Here is a tiny trained network, its code and every weight. The questions are about switching its units off for an input and a class, where a switched-off unit gives its printed mean instead of its output.

import numpy as np


def w(rows, s, z=0):
    codes = np.array(rows[::2]) - 128.0
    scale = np.full(codes.shape[1], s)
    scale[-1] = z or s
    return codes * scale


def norm(h):
    return h / np.sqrt((h * h).mean(-1, keepdims=True) + 1e-5)


def f(y):
    return np.maximum(y, 0)


def log_softmax(a):
    a = a - a.max(-1, keepdims=True)
    return a - np.log(np.exp(a).sum(-1, keepdims=True))


def net(x, mask):
    res = np.array(x, float).reshape(1, 8) / 4 @ E
    u = 0
    for l in range(4):
        y = f(norm(res) @ A[l][:, :-1].T + A[l][:, -1])
        res = res + np.where(mask[u : u + 3], y, B[l][:, -1]) @ B[l][:, :-1]
        u += 3
    return log_softmax(norm(res)[-1] @ U[:, :-1].T + U[:, -1])


A, B = {}, {}
E = w([
[134,149,89,122,166,148,142,128],'x0',
[136,117,142,138,117,115,130,123],'x1',
[74,118,130,109,145,125,215,91],'x2',
[140,121,142,133,117,109,128,119],'x3',
[168,24,6,53,48,111,167,200],'x4',
[166,85,179,28,188,171,111,76],'x5',
[242,230,184,121,40,209,225,109],'x6',
[136,124,138,125,132,114,133,136],'x7',
],0.013)
A[0] = w([
[210,70,170,46,169,156,99,96,2],'0.n1',
[228,142,117,103,123,135,4,181,17],'0.n2',
[79,103,135,84,138,121,228,109,36],'0.n3',
],0.023,0.0044)
B[0] = w([
[53,222,43,92,98,200,68,168,250],'0.n1',
[80,24,161,183,151,165,255,54,241],'0.n2',
[88,33,159,195,141,199,190,113,205],'0.n3',
],0.014,0.012)
A[1] = w([
[243,190,118,65,15,186,254,110,2],'1.n1',
[242,54,42,34,14,155,153,134,66],'1.n2',
[135,149,74,226,55,81,189,192,57],'1.n3',
],0.022,0.0039)
B[1] = w([
[139,83,155,155,160,178,2,137,249],'1.n1',
[162,142,115,135,152,91,233,222,196],'1.n2',
[53,169,73,110,113,153,123,93,222],'1.n3',
],0.023,0.017)
A[2] = w([
[152,100,205,117,109,120,207,49,83],'2.n1',
[88,104,134,151,84,155,200,101,139],'2.n2',
[162,150,198,138,2,71,116,108,2],'2.n3',
],0.021,0.0021)
B[2] = w([
[196,159,127,119,97,60,129,64,167],'2.n1',
[246,109,103,172,162,143,107,68,247],'2.n2',
[188,153,89,155,216,127,144,161,129],'2.n3',
],0.012,0.014)
A[3] = w([
[124,169,53,112,166,170,78,134,253],'3.n1',
[116,63,66,64,184,4,66,122,136],'3.n2',
[145,240,209,130,181,102,88,84,28],'3.n3',
],0.033,0.0016)
B[3] = w([
[155,142,124,87,100,41,123,72,255],'3.n1',
[192,116,186,121,130,221,3,176,157],'3.n2',
[133,95,119,119,117,116,220,235,185],'3.n3',
],0.02,0.027)
U = w([
[167,128,145,134,175,138,2,170,98],'0',
[144,107,87,117,167,95,228,233,98],'1',
[39,226,58,78,104,109,103,95,124],'2',
[210,119,127,138,130,75,130,102,254],'3',
[107,62,173,181,189,187,182,43,62],'4',
],0.0094,0.0056)

Each question gives the input, the list of numbers given to net, and the class t.
The units are the neurons (one row each of A and B). Each row of codes is followed by its name. A weight is (code - 128) times the scale printed after its matrix; where a second scale follows, it is the last column's (A, B and U).
mask holds one flag per neuron, layer by layer. A switched-off neuron (its flag False) gives its mean, the last column of its row in B, instead of its output. The means were averaged over made-up inputs and are rounded, as every weight is.
A unit's drop is (log p(t) with every unit on - log p(t) with that unit switched off) / (log p(t) with every unit on - log p(t) with every unit switched off).
The circuit of an input: a set's keep is (log p(t) with only the set's units on - log p(t) with every unit switched off) / (log p(t) with every unit on - log p(t) with every unit switched off). Starting from all 12 units, units are removed one at a time, each time the one whose removal leaves the highest keep (on an exact tie, the one counted first), for as long as the keep stays at least 0.8.
units of the circuit, in order: the units of the circuit, biggest drop first
most important unit: the unit with the biggest drop
top k neurons: the k neurons with the biggest drops, biggest first
k most important neurons of layer l: the k neurons of layer l with the biggest drops, biggest first
drop when u is switched off: that unit's drop, to one decimal
input [-4,-2,-6,6,0,3,-4,-7], class 4: most important unit : 0.n2
input [4,3,8,-3,2,-2,-7,2], class 4: top 2 neurons : [0.n3; 1.n1]
input [-4,-7,-3,8,5,5,8,-4], class 0: top 3 neurons : [1.n1; 3.n3; 0.n1]
input [-3,-3,-1,4,-7,5,-4,4], class 1: top 2 neurons : [3.n3; 1.n1]
input [-5,4,-7,8,-3,-3,8,1], class 0: top 2 neurons : [1.n1; 0.n3]
input [5,-7,-8,-6,-7,4,6,5], class 4: top 2 neurons : [0.n2; 1.n2]
input [-4,3,4,3,-4,-4,-5,-5], class 0: top 4 neurons : [3.n2; 0.n1; 0.n2; 0.n3]
input [-7,6,-8,4,-4,-8,6,5], class 2: top 2 neurons : [1.n3; 0.n3]
input [4,7,-8,-6,-1,7,4,7], class 4: top 2 neurons : [0.n2; 1.n3]
input [2,-1,2,-5,6,3,-6,6], class 0: top 3 neurons : [3.n2; 3.n3; 0.n2]
input [0,4,-8,0,-1,-2,-1,8], class 4: top 2 neurons : [0.n2; 3.n1]
input [-3,-3,-5,7,-5,4,6,-6], class 0: 2 most important neurons of layer 0 : [0.n3; 0.n1]
input [-7,8,-8,0,-2,2,7,-3], class 4: 2 most important neurons of layer 3 : [3.n2; 3.n1]
input [-5,-3,0,-5,-7,-1,2,2], class 1: units of the circuit, in order : [3.n3]
input [4,-2,-3,3,0,8,-7,-7], class 2: 2 most important neurons of layer 0 : [0.n1; 0.n2]
input [5,7,8,3,1,-1,2,-3], class 4: 2 most important neurons of layer 3 : [3.n1; 3.n3]
input [5,5,-6,6,-6,-8,2,-2], class 2: 2 most important neurons of layer 1 : [1.n3; 1.n2]
input [6,3,-2,-3,-8,-4,3,8], class 1: drop when 3.n3 is switched off : 0.4
input [-7,3,-2,6,-3,-8,-2,-6], class 2: drop when 1.n3 is switched off : 0.7
input [-6,-8,-6,7,-8,-2,2,6], class 1: drop when 3.n3 is switched off : 0.5
